Here is a tiny trained network, its code and every weight. The questions are about switching its units off for an input and a target symbol, where a switched-off unit gives its printed mean instead of its output.

import numpy as np


def w(rows, s, z=0):
    codes = np.array(rows[::2]) - 128.0
    scale = np.full(codes.shape[1], s)
    scale[-1] = z or s
    return codes * scale


def f(y):
    return y / 2 * (1 + np.tanh(0.7978845608 * (y + 0.044715 * y**3)))


def softmax(a):
    e = np.exp(a - a.max(-1, keepdims=True))
    return e / e.sum(-1, keepdims=True)


def log_softmax(a):
    a = a - a.max(-1, keepdims=True)
    return a - np.log(np.exp(a).sum(-1, keepdims=True))


def net(x, mask):
    ids = ['αβγδεζημτψω'.index(c) for c in x.split()]
    T = len(ids)
    res = E[ids] + P[:T]
    r = res
    for j in range(3):
        rows = slice(4 * j, 4 * j + 4)
        q, k, v = (r @ M[0][rows].T for M in (Q, K, V))
        z = softmax(np.where(np.tri(T) > 0, q @ k.T / 4**0.5, -1e9)) @ v
        o = O[0][rows]
        res = res + np.where(mask[j], z, o[:, -1]) @ o[:, :-1]
    y = f(res @ A[0][:, :-1].T + A[0][:, -1])
    res = res + np.where(mask[3:15], y, B[0][:, -1]) @ B[0][:, :-1]
    return log_softmax(res[-1] @ U[:, :-1].T + U[:, -1])


Q, K, V, O, A, B = {}, {}, {}, {}, {}, {}
E = w([
[155,122,146,218,137,94,191,87,125,87],'α',
[153,115,187,74,43,135,125,150,220,136],'β',
[165,79,179,159,138,86,130,105,126,87],'γ',
[107,183,185,164,171,141,162,185,113,127],'δ',
[134,190,182,158,165,113,132,172,134,194],'ε',
[103,250,132,136,147,94,111,195,107,132],'ζ',
[169,97,111,150,147,62,102,82,147,166],'η',
[89,141,150,126,197,146,37,166,141,165],'μ',
[134,64,108,105,169,104,127,163,102,64],'τ',
[112,116,89,185,143,95,107,84,121,74],'ψ',
[77,91,124,92,67,155,150,185,146,172],'ω',
],0.017)
P = w([
[254,105,171,205,50,131,21,215,19,135],'0',
[121,144,242,91,105,91,114,95,84,78],'1',
[124,110,207,151,104,68,90,134,76,111],'2',
[78,176,210,97,108,111,126,72,126,96],'3',
[108,123,167,178,113,81,105,161,110,129],'4',
[60,172,166,108,126,103,151,98,151,103],'5',
[101,101,135,188,136,63,118,178,139,131],'6',
[43,155,132,118,158,101,169,113,173,121],'7',
[97,83,90,199,152,60,128,189,155,142],'8',
[37,149,78,139,167,95,170,131,197,142],'9',
[94,62,47,219,168,54,124,209,173,148],'10',
[18,125,48,150,198,84,194,151,229,142],'11',
[59,59,26,210,205,25,161,215,228,153],'12',
[79,149,135,114,177,107,152,103,231,96],'13',
],0.0079)
Q[0] = w([
[194,97,72,115,153,159,158,72,104,101],'H0',
[170,145,108,158,210,99,117,77,80,101],'H0',
[183,101,61,111,109,142,118,44,71,92],'H0',
[102,62,119,159,112,53,138,99,142,94],'H0',
[184,8,79,153,117,71,116,85,135,88],'H1',
[157,139,141,169,145,96,158,163,109,136],'H1',
[36,174,197,145,192,124,69,202,137,183],'H1',
[144,84,121,193,167,27,94,168,77,103],'H1',
[91,179,156,126,180,119,71,129,120,145],'H2',
[65,184,201,99,156,208,122,176,173,187],'H2',
[134,86,99,82,84,170,131,80,161,122],'H2',
[130,172,117,93,67,169,159,139,129,140],'H2',
],0.015)
K[0] = w([
[174,175,255,92,117,135,101,131,53,115],'H0',
[120,112,187,68,84,199,72,254,56,151],'H0',
[154,134,230,87,89,150,84,87,47,91],'H0',
[236,120,104,223,53,125,87,129,44,118],'H0',
[200,147,175,173,61,120,97,161,47,122],'H1',
[149,115,58,144,176,100,41,184,179,198],'H1',
[69,96,11,127,144,118,175,149,180,120],'H1',
[149,69,26,199,110,136,70,212,64,154],'H1',
[108,96,25,153,160,100,122,119,156,106],'H2',
[32,155,36,85,156,91,187,124,235,122],'H2',
[158,148,206,98,65,112,171,77,125,121],'H2',
[67,106,200,62,144,152,152,90,184,133],'H2',
],0.0099)
V[0] = w([
[49,172,89,200,167,159,148,110,46,84],'H0',
[143,136,160,92,95,149,196,193,165,152],'H0',
[78,59,116,127,97,193,182,123,62,86],'H0',
[105,98,58,65,115,122,54,88,100,136],'H0',
[82,126,160,142,136,177,95,105,163,254],'H1',
[91,140,148,173,199,157,58,110,150,32],'H1',
[178,124,123,147,159,74,121,74,166,242],'H1',
[170,92,151,130,144,87,133,57,161,123],'H1',
[144,101,189,150,104,125,203,122,142,123],'H2',
[148,4,159,172,150,171,122,50,127,84],'H2',
[112,104,87,130,96,147,74,110,128,69],'H2',
[134,48,167,80,193,164,110,189,125,162],'H2',
],0.0097)
O[0] = w([
[190,57,135,70,150,165,116,13,88,181,143],'H0',
[120,137,182,215,103,174,74,161,154,68,1],'H0',
[108,23,133,169,179,210,139,113,107,131,22],'H0',
[66,163,152,105,184,96,238,202,38,254,111],'H0',
[72,67,233,55,156,89,76,106,113,72,101],'H1',
[183,150,93,24,169,98,182,149,216,150,195],'H1',
[85,166,152,36,69,103,63,63,44,20,153],'H1',
[125,132,78,88,99,113,142,158,67,75,125],'H1',
[134,49,59,136,64,135,151,118,95,79,92],'H2',
[105,72,91,129,182,112,133,184,125,49,157],'H2',
[144,156,135,135,176,103,156,164,145,132,170],'H2',
[13,138,75,85,136,214,81,175,228,121,120],'H2',
],0.0081,0.0061)
A[0] = w([
[148,1,98,106,110,191,124,46,142,143,138],'N0',
[94,182,151,113,136,115,40,179,194,88,37],'N1',
[97,75,85,42,96,149,146,124,135,158,91],'N2',
[100,138,153,32,115,142,157,175,136,202,71],'N3',
[85,136,138,150,75,161,43,123,186,80,88],'N4',
[149,48,131,156,42,248,104,142,175,129,6],'N5',
[71,109,170,101,36,173,129,162,122,184,172],'N6',
[153,92,102,122,119,179,141,155,219,194,208],'N7',
[70,127,217,164,176,211,124,156,130,159,75],'N8',
[75,175,142,147,181,99,102,172,125,129,122],'N9',
[122,133,85,102,173,82,101,85,116,146,151],'N10',
[122,69,75,207,147,148,119,148,119,63,149],'N11',
],0.0076,0.0026)
B[0] = w([
[154,141,179,161,198,245,198,86,42,79,166],'N0',
[108,93,200,91,59,203,167,87,163,126,247],'N1',
[179,109,140,249,126,135,63,98,119,58,163],'N2',
[212,35,39,123,114,134,183,114,140,126,205],'N3',
[221,110,143,153,216,85,166,253,109,91,209],'N4',
[61,247,130,43,215,134,82,107,113,69,148],'N5',
[170,131,47,81,106,27,85,104,132,90,160],'N6',
[68,205,108,142,83,191,95,128,55,96,192],'N7',
[103,97,85,125,136,56,67,85,79,169,156],'N8',
[111,75,175,133,143,185,194,121,84,202,204],'N9',
[152,145,208,99,133,135,165,149,102,97,222],'N10',
[97,106,108,93,72,119,163,65,139,200,174],'N11',
],0.0068,0.012)
U = w([
[180,49,121,156,49,193,141,44,61,116,100],'α',
[166,83,184,211,59,157,206,190,136,123,4],'β',
[133,65,16,120,4,23,82,127,226,126,184],'γ',
[131,201,154,147,219,211,90,111,123,63,72],'δ',
[216,119,178,141,129,76,44,170,213,42,139],'ε',
[176,212,166,193,68,114,77,41,182,173,176],'ζ',
[30,233,135,53,69,77,106,105,17,107,156],'η',
[96,92,203,33,98,184,169,75,215,157,105],'μ',
[99,213,85,141,86,254,150,194,116,193,146],'τ',
[221,171,105,100,251,64,186,202,111,142,133],'ψ',
[78,75,224,226,184,107,105,104,65,193,163],'ω',
],0.0043,0.0032)

Each question gives the input, a string of symbols that net reads in full, and the target symbol t.
The units are the heads (4 rows each of Q, K, V and O) and the neurons (one row each of A and B). Each row of codes is followed by its name. A weight is (code - 128) times the scale printed after its matrix; where a second scale follows, it is the last column's (O, A, B and U).
mask holds one flag per unit, heads first, then neurons. A switched-off unit (its flag False) gives its mean, the last column of its rows in O or B, instead of its output. The means were averaged over made-up inputs and are rounded, as every weight is.
A unit's drop is (log p(t) with every unit on - log p(t) with that unit switched off) / (log p(t) with every unit on - log p(t) with every unit switched off).
The circuit of an input: a set's keep is (log p(t) with only the set's units on - log p(t) with every unit switched off) / (log p(t) with every unit on - log p(t) with every unit switched off). Starting from the 12 units with the biggest drops (on a tie, the unit counted first), units are removed one at a time, each time the one whose removal leaves the highest keep (on an exact tie, the one counted first), for as long as the keep stays at least 0.8.
circuit, biggest first: the units of the circuit, biggest drop first
unit that matters most: the unit with the biggest drop
top k neurons: the k neurons with the biggest drops, biggest first
heads that matter: for each layer, one digit per head in row order, 1 if its drop is at least 0.15 and else 0, layers parted by /
drop of u: that unit's drop, to one decimal
input ε μ δ τ τ η μ ψ ψ ψ ψ, target ε: unit that matters most	N4
input η μ η ψ ε ψ ζ ω ψ μ, target ω: heads that matter	010
input γ τ μ γ ω μ ψ ψ β, target α: circuit, biggest first	(H0, N0, N2)
input ψ ψ δ ψ ε α ω μ ε, target ω: heads that matter	110
input ψ η η η, target ψ: heads that matter	001
input ω ψ ε ψ, target ω: heads that matter	110
input τ α η β ω ε ω μ η ψ β α ψ, target τ: heads that matter	010
input β δ ψ η η β α, target β: heads that matter	100
input μ τ ε ψ ψ η, target μ: heads that matter	011
input τ α ψ η β η ω ψ ψ, target τ: heads that matter	010
input η δ ψ ψ ζ ψ η ψ μ μ τ, target η: heads that matter	010
input ζ ψ η β η μ ω ψ ζ ε δ η, target ζ: circuit, biggest first	(H2, H0)
input ψ μ δ β μ ψ δ ψ δ μ, target ψ: heads that matter	111
input μ δ ψ, target μ: circuit, biggest first	(H2, H1, N1)
input ψ α ψ η ψ η τ τ ψ δ ψ α β ω, target δ: top neuron	(N5)
input α ζ ε ψ ψ ω μ ψ, target α: circuit, biggest first	(H0, H2)
input ε ε μ ω η η ζ ψ, target ε: heads that matter	100
input γ η η μ η η, target γ: circuit, biggest first	(H2, H0, H1, N11)
input ψ ψ α μ ψ γ ζ μ, target μ: top 2 neurons	(N4, N1)
input η ζ γ, target η: circuit, biggest first	(H1)
input η η ψ μ ψ τ ψ μ ψ α α β, target δ: top 2 neurons	(N0, N5)
input ψ η ψ μ ψ ε ψ δ μ ψ ω, target α: heads that matter	100
input ω η ε δ ψ α η ω, target γ: heads that matter	000
input ω ω η η ω β μ, target ω: top 2 neurons	(N8, N9)
input μ ε ψ γ, target μ: drop of H1	0.2
input δ ω τ ζ η, target δ: drop of N5	0.2
